Below are the code and all the weights of a small trained network. Each question names an input and a target symbol and asks about switching units off, where a switched-off unit gives its printed mean instead of its output.

import numpy as np


def w(rows, s, z=0):
    codes = np.array(rows[::2]) - 128.0
    scale = np.full(codes.shape[1], s)
    scale[-1] = z or s
    return codes * scale


def norm(h):
    return h / np.sqrt((h * h).mean(-1, keepdims=True) + 1e-5)


def f(y):
    return np.maximum(y, 0)


def softmax(a):
    e = np.exp(a - a.max(-1, keepdims=True))
    return e / e.sum(-1, keepdims=True)


def log_softmax(a):
    a = a - a.max(-1, keepdims=True)
    return a - np.log(np.exp(a).sum(-1, keepdims=True))


def net(x, mask):
    ids = ['ΠΨαβγδεθξ'.index(c) for c in x.split()]
    T = len(ids)
    res = E[ids] + P[:T]
    u = 0
    for l in range(2):
        r = norm(res)
        for j in range(2):
            rows = slice(2 * j, 2 * j + 2)
            q, k, v = (r @ M[l][rows].T for M in (Q, K, V))
            z = softmax(np.where(np.tri(T) > 0, q @ k.T / 2**0.5, -1e9)) @ v
            o = O[l][rows]
            res = res + np.where(mask[u + j], z, o[:, -1]) @ o[:, :-1]
        u += 2
        y = f(norm(res) @ A[l][:, :-1].T + A[l][:, -1])
        res = res + np.where(mask[u : u + 4], y, B[l][:, -1]) @ B[l][:, :-1]
        u += 4
    return log_softmax(norm(res)[-1] @ U[:, :-1].T + U[:, -1])


Q, K, V, O, A, B = {}, {}, {}, {}, {}, {}
E = w([
[117,49,165,111,147,154,106,119],'Π',
[141,150,105,143,171,139,48,53],'Ψ',
[95,119,153,184,113,142,160,128],'α',
[126,182,112,83,152,195,76,50],'β',
[136,36,180,202,188,247,214,202],'γ',
[130,73,194,233,120,88,161,91],'δ',
[95,135,163,133,146,60,108,193],'ε',
[85,108,54,130,132,172,149,77],'θ',
[87,62,141,139,142,220,212,168],'ξ',
],0.015)
P = w([
[88,72,43,123,220,65,84,181],'0',
[143,140,153,163,128,155,134,153],'1',
[45,166,108,179,86,138,138,83],'2',
[140,110,147,103,253,93,171,85],'3',
[155,161,149,128,121,153,120,144],'4',
[69,170,90,152,98,176,124,72],'5',
[166,101,168,78,179,88,187,74],'6',
[165,165,154,108,104,148,112,144],'7',
[92,171,88,147,98,167,131,77],'8',
[166,124,185,53,142,82,194,64],'9',
[192,170,159,99,78,132,107,135],'10',
[90,162,87,151,104,170,148,87],'11',
],0.019)
Q[0] = w([
[105,92,110,111,81,165,181,64],'0.h1',
[185,167,146,154,175,94,98,190],'0.h1',
[56,210,208,210,102,123,179,159],'0.h2',
[187,33,150,137,123,45,138,254],'0.h2',
],0.0095)
K[0] = w([
[149,58,136,133,103,175,181,141],'0.h1',
[128,88,204,172,165,162,126,162],'0.h1',
[183,140,201,90,74,132,142,131],'0.h2',
[15,122,141,157,254,125,141,145],'0.h2',
],0.0088)
V[0] = w([
[142,87,84,86,41,134,151,101],'0.h1',
[108,69,121,122,191,106,89,131],'0.h1',
[121,113,130,81,134,129,90,119],'0.h2',
[144,110,255,109,121,144,151,122],'0.h2',
],0.0098)
O[0] = w([
[212,114,59,133,134,204,112,117,5],'0.h1',
[84,156,77,87,176,160,104,118,229],'0.h1',
[116,1,125,119,58,61,131,139,135],'0.h2',
[132,170,152,53,115,147,100,86,176],'0.h2',
],0.0099,0.0033)
A[0] = w([
[119,157,143,147,137,52,75,122,89],'0.n1',
[191,92,205,110,236,77,118,97,223],'0.n2',
[165,102,2,169,206,209,148,73,253],'0.n3',
[138,119,67,141,124,74,84,41,165],'0.n4',
],0.0079,0.0031)
B[0] = w([
[136,103,120,147,38,181,109,93,157],'0.n1',
[137,3,161,74,172,107,107,149,243],'0.n2',
[124,132,182,173,122,69,124,124,254],'0.n3',
[92,91,130,97,90,171,166,180,195],'0.n4',
],0.014,0.0072)
Q[1] = w([
[188,186,95,118,163,82,116,189],'1.h1',
[244,166,124,99,254,90,126,223],'1.h1',
[65,58,136,172,56,214,115,6],'1.h2',
[158,132,176,208,87,100,152,107],'1.h2',
],0.0087)
K[1] = w([
[34,134,137,149,143,139,131,118],'1.h1',
[2,119,98,160,187,108,127,91],'1.h1',
[203,137,178,95,50,160,122,147],'1.h2',
[181,118,110,166,121,119,128,141],'1.h2',
],0.015)
V[1] = w([
[72,200,104,132,62,6,38,79],'1.h1',
[134,188,86,129,79,217,127,2],'1.h1',
[137,55,126,58,171,136,106,159],'1.h2',
[47,213,209,97,65,188,129,160],'1.h2',
],0.0069)
O[1] = w([
[188,151,117,155,60,184,118,201,71],'1.h1',
[1,93,187,100,159,172,37,91,2],'1.h1',
[84,223,175,91,92,128,199,253,190],'1.h2',
[253,60,152,78,114,158,116,188,241],'1.h2',
],0.0092,0.0057)
A[1] = w([
[47,120,15,148,137,54,122,254,2],'1.n1',
[107,172,97,86,172,7,240,69,38],'1.n2',
[77,146,147,151,155,176,199,152,98],'1.n3',
[155,114,143,142,162,125,176,147,222],'1.n4',
],0.009,0.0033)
B[1] = w([
[99,123,84,86,254,129,70,82,186],'1.n1',
[109,27,70,114,227,178,47,208,216],'1.n2',
[156,218,47,63,50,69,92,108,187],'1.n3',
[110,24,102,94,125,122,67,81,254],'1.n4',
],0.0084,0.0062)
U = w([
[102,49,91,87,212,88,120,155,212],'Π',
[43,138,164,97,64,23,191,168,137],'Ψ',
[181,94,114,212,106,113,105,96,202],'α',
[147,196,145,95,147,123,179,86,253],'β',
[203,107,150,148,166,223,15,132,99],'γ',
[36,39,176,160,78,217,117,214,16],'δ',
[184,54,42,10,90,118,214,49,1],'ε',
[205,117,83,166,104,188,187,238,172],'θ',
[85,66,253,69,178,63,206,23,26],'ξ',
],0.0066,0.0028)

Each question gives the input, a string of symbols that net reads in full, and the target symbol t.
The units are the heads (2 rows each of Q, K, V and O) and the neurons (one row each of A and B). Each row of codes is followed by its name. A weight is (code - 128) times the scale printed after its matrix; where a second scale follows, it is the last column's (O, A, B and U).
mask holds one flag per unit, layer by layer, with each layer's heads first. A switched-off unit (its flag False) gives its mean, the last column of its rows in O or B, instead of its output. The means were averaged over made-up inputs and are rounded, as every weight is.
A unit's drop is (log p(t) with every unit on - log p(t) with that unit switched off) / (log p(t) with every unit on - log p(t) with every unit switched off).
The circuit of an input: a set's keep is (log p(t) with only the set's units on - log p(t) with every unit switched off) / (log p(t) with every unit on - log p(t) with every unit switched off). Starting from all 12 units, units are removed one at a time, each time the one whose removal leaves the highest keep (on an exact tie, the one counted first), for as long as the keep stays at least 0.8.
units of the circuit, in order: the units of the circuit, biggest drop first
most important unit: the unit with the biggest drop
k most important neurons: the k neurons with the biggest drops, biggest first
k most important neurons of layer l: the k neurons of layer l with the biggest drops, biggest first
which heads matter: for each layer, one digit per head in row order, 1 if its drop is at least 0.15 and else 0, layers parted by /
input β β δ, target δ: units of the circuit, in order	1.h1, 0.n2, 0.n4
input β Π Ψ γ Ψ β Π Π Π, target ε: units of the circuit, in order	1.h1, 0.n2
input Π Π β, target ε: which heads matter	11 / 11
input δ β θ, target δ: units of the circuit, in order	1.h1, 0.n2, 0.n4
input Π δ Π ξ β ε Ψ β Ψ Ψ ξ Π, target ξ: 3 most important neurons of layer 0	0.n2, 0.n3, 0.n1
input γ ξ δ Ψ Ψ ξ θ β δ, target δ: 3 most important neurons	0.n2, 0.n3, 0.n4
input θ γ α, target Π: most important neuron	1.n2
input α γ Ψ α β ξ β Ψ ε θ Ψ Π, target Ψ: which heads matter	00 / 01
input Ψ ε δ α ξ γ, target ξ: which heads matter	10 / 10
input ε β ε ε γ ξ, target Π: units of the circuit, in order	1.h1, 1.n2
input ε α Ψ, target γ: which heads matter	01 / 01
input α Π β ξ Ψ γ, target Ψ: units of the circuit, in order	1.n3, 0.n3, 1.h2
input ξ ξ α γ γ θ β β β θ θ γ, target α: units of the circuit, in order	0.h1, 0.n3, 0.n2, 1.h2
input Π α δ Ψ Π α α β ε δ Π γ, target ε: most important unit	0.h2
input ε δ β γ β α δ γ Ψ Ψ Ψ ε, target Ψ: 2 most important neurons of layer 1	1.n2, 1.n4
input β Π ε, target ε: units of the circuit, in order	0.h2, 0.n1, 0.n3, 1.h1
input θ Ψ Ψ ξ ξ ξ, target ξ: units of the circuit, in order	1.h1, 0.n3
input Ψ γ β α β ξ Ψ θ Π Ψ Ψ ξ, target Ψ: 3 most important neurons	0.n1, 0.n3, 1.n3
input δ β γ β γ ξ β θ, target α: 2 most important neurons of layer 0	0.n2, 0.n3
input θ Ψ β γ ξ Ψ, target ξ: 2 most important neurons of layer 1	1.n2, 1.n4
